Here is a tiny trained network, its code and every weight. The questions are about switching its units off for an input and a class, where a switched-off unit gives its printed mean instead of its output.

import numpy as np


def w(rows, s, z=0):
    codes = np.array(rows[::2]) - 128.0
    scale = np.full(codes.shape[1], s)
    scale[-1] = z or s
    return codes * scale


def norm(h):
    return h / np.sqrt((h * h).mean(-1, keepdims=True) + 1e-5)


def f(y):
    return np.maximum(y, 0)


def log_softmax(a):
    a = a - a.max(-1, keepdims=True)
    return a - np.log(np.exp(a).sum(-1, keepdims=True))


def net(x, mask):
    res = np.array(x, float).reshape(1, 6) / 4 @ E
    u = 0
    for l in range(2):
        y = f(norm(res) @ A[l][:, :-1].T + A[l][:, -1])
        res = res + np.where(mask[u : u + 12], y, B[l][:, -1]) @ B[l][:, :-1]
        u += 12
    return log_softmax(norm(res)[-1] @ U[:, :-1].T + U[:, -1])


A, B = {}, {}
E = w([
[8,121,126,109],'x0',
[117,172,170,138],'x1',
[116,151,30,120],'x2',
[120,141,120,213],'x3',
[135,112,164,91],'x4',
[151,175,111,66],'x5',
],0.0016)
A[0] = w([
[186,78,96,120,93],'L0N1',
[95,151,41,34,11],'L0N2',
[104,76,93,23,185],'L0N3',
[156,196,113,214,45],'L0N4',
[192,86,254,201,250],'L0N5',
[136,75,127,165,184],'L0N6',
[224,100,141,73,220],'L0N7',
[84,183,84,98,103],'L0N8',
[56,140,90,108,151],'L0N9',
[191,3,134,98,10],'L0N10',
[193,107,95,95,111],'L0N11',
[169,165,86,180,75],'L0N12',
],0.0035,0.0011)
B[0] = w([
[64,76,123,120,155],'L0N1',
[254,174,12,90,176],'L0N2',
[194,203,72,183,197],'L0N3',
[177,209,122,218,169],'L0N4',
[146,160,42,58,251],'L0N5',
[159,184,156,108,167],'L0N6',
[28,81,171,152,207],'L0N7',
[126,114,106,80,164],'L0N8',
[135,137,40,109,174],'L0N9',
[199,4,104,177,160],'L0N10',
[105,97,158,192,165],'L0N11',
[102,168,181,185,163],'L0N12',
],0.0027,0.003)
A[1] = w([
[148,97,6,146,127],'L1N1',
[53,73,137,160,130],'L1N2',
[183,168,144,117,211],'L1N3',
[151,142,225,54,131],'L1N4',
[167,21,113,115,23],'L1N5',
[20,152,111,129,88],'L1N6',
[147,128,183,14,98],'L1N7',
[188,206,159,191,163],'L1N8',
[153,109,73,189,108],'L1N9',
[137,132,130,122,2],'L1N10',
[107,235,121,140,121],'L1N11',
[168,3,115,154,31],'L1N12',
],0.004,0.00076)
B[1] = w([
[159,155,165,79,252],'L1N1',
[130,87,96,98,168],'L1N2',
[81,82,117,148,207],'L1N3',
[50,185,151,96,198],'L1N4',
[209,118,212,141,187],'L1N5',
[119,2,91,102,184],'L1N6',
[87,174,170,139,208],'L1N7',
[90,132,87,175,232],'L1N8',
[73,139,172,126,207],'L1N9',
[152,146,119,123,128],'L1N10',
[171,98,155,166,228],'L1N11',
[182,99,174,123,196],'L1N12',
],0.0041,0.0024)
U = w([
[142,169,90,255,168],'0',
[247,62,208,114,121],'1',
[192,181,34,69,248],'2',
[83,31,80,99,19],'3',
[65,180,191,80,16],'4',
],0.008,0.0014)

Each question gives the input, the list of numbers given to net, and the class t.
The units are the neurons (one row each of A and B). Each row of codes is followed by its name. A weight is (code - 128) times the scale printed after its matrix; where a second scale follows, it is the last column's (A, B and U).
mask holds one flag per neuron, layer by layer. A switched-off neuron (its flag False) gives its mean, the last column of its row in B, instead of its output. The means were averaged over made-up inputs and are rounded, as every weight is.
A unit's drop is (log p(t) with every unit on - log p(t) with that unit switched off) / (log p(t) with every unit on - log p(t) with every unit switched off).
The circuit of an input: a set's keep is (log p(t) with only the set's units on - log p(t) with every unit switched off) / (log p(t) with every unit on - log p(t) with every unit switched off). Starting from the 12 units with the biggest drops (on a tie, the unit counted first), units are removed one at a time, each time the one whose removal leaves the highest keep (on an exact tie, the one counted first), for as long as the keep stays at least 0.8.
circuit, biggest first: the units of the circuit, biggest drop first
unit that matters most: the unit with the biggest drop
top k neurons: the k neurons with the biggest drops, biggest first
top k neurons in layer l: the k neurons of layer l with the biggest drops, biggest first
drop when u is switched off: that unit's drop, to one decimal
input [-5,-3,3,2,4,7], class 1: top 2 neurons => L0N4; L0N7
input [0,-4,8,-6,5,-7], class 1: circuit, biggest first => L0N5; L1N5
input [-4,3,-7,-6,1,-1], class 4: unit that matters most => L1N4
input [-6,8,-3,5,3,3], class 0: circuit, biggest first => L1N8; L1N1
input [7,6,-1,8,-4,-3], class 3: circuit, biggest first => L1N6; L1N2
input [7,-1,-1,-4,-1,0], class 2: circuit, biggest first => L0N3; L0N2; L0N7
input [8,6,5,-7,7,1], class 2: circuit, biggest first => L0N2; L0N3
input [8,4,0,8,5,8], class 3: top 2 neurons => L1N6; L0N5
input [-7,4,1,-8,-1,8], class 4: top 2 neurons in layer 0 => L0N7; L0N5
input [5,-8,-1,3,7,-5], class 1: top 2 neurons in layer 0 => L0N7; L0N10
input [0,8,6,-4,3,-8], class 3: top 2 neurons in layer 0 => L0N2; L0N5
input [8,7,-1,8,-6,6], class 3: top 2 neurons => L1N6; L0N3
input [8,1,2,-2,-3,1], class 2: top 4 neurons in layer 0 => L0N2; L0N7; L0N3; L0N9
input [7,2,-1,4,-5,3], class 3: circuit, biggest first => L1N6
input [-3,-2,-8,-8,5,5], class 4: top 2 neurons in layer 1 => L1N4; L1N7
input [8,4,-7,5,-2,3], class 3: drop when L1N6 is switched off => 0.4
input [6,2,1,6,-1,-1], class 3: drop when L1N6 is switched off => 0.4
input [-7,8,-4,-6,8,2], class 4: drop when L1N4 is switched off => 0.2
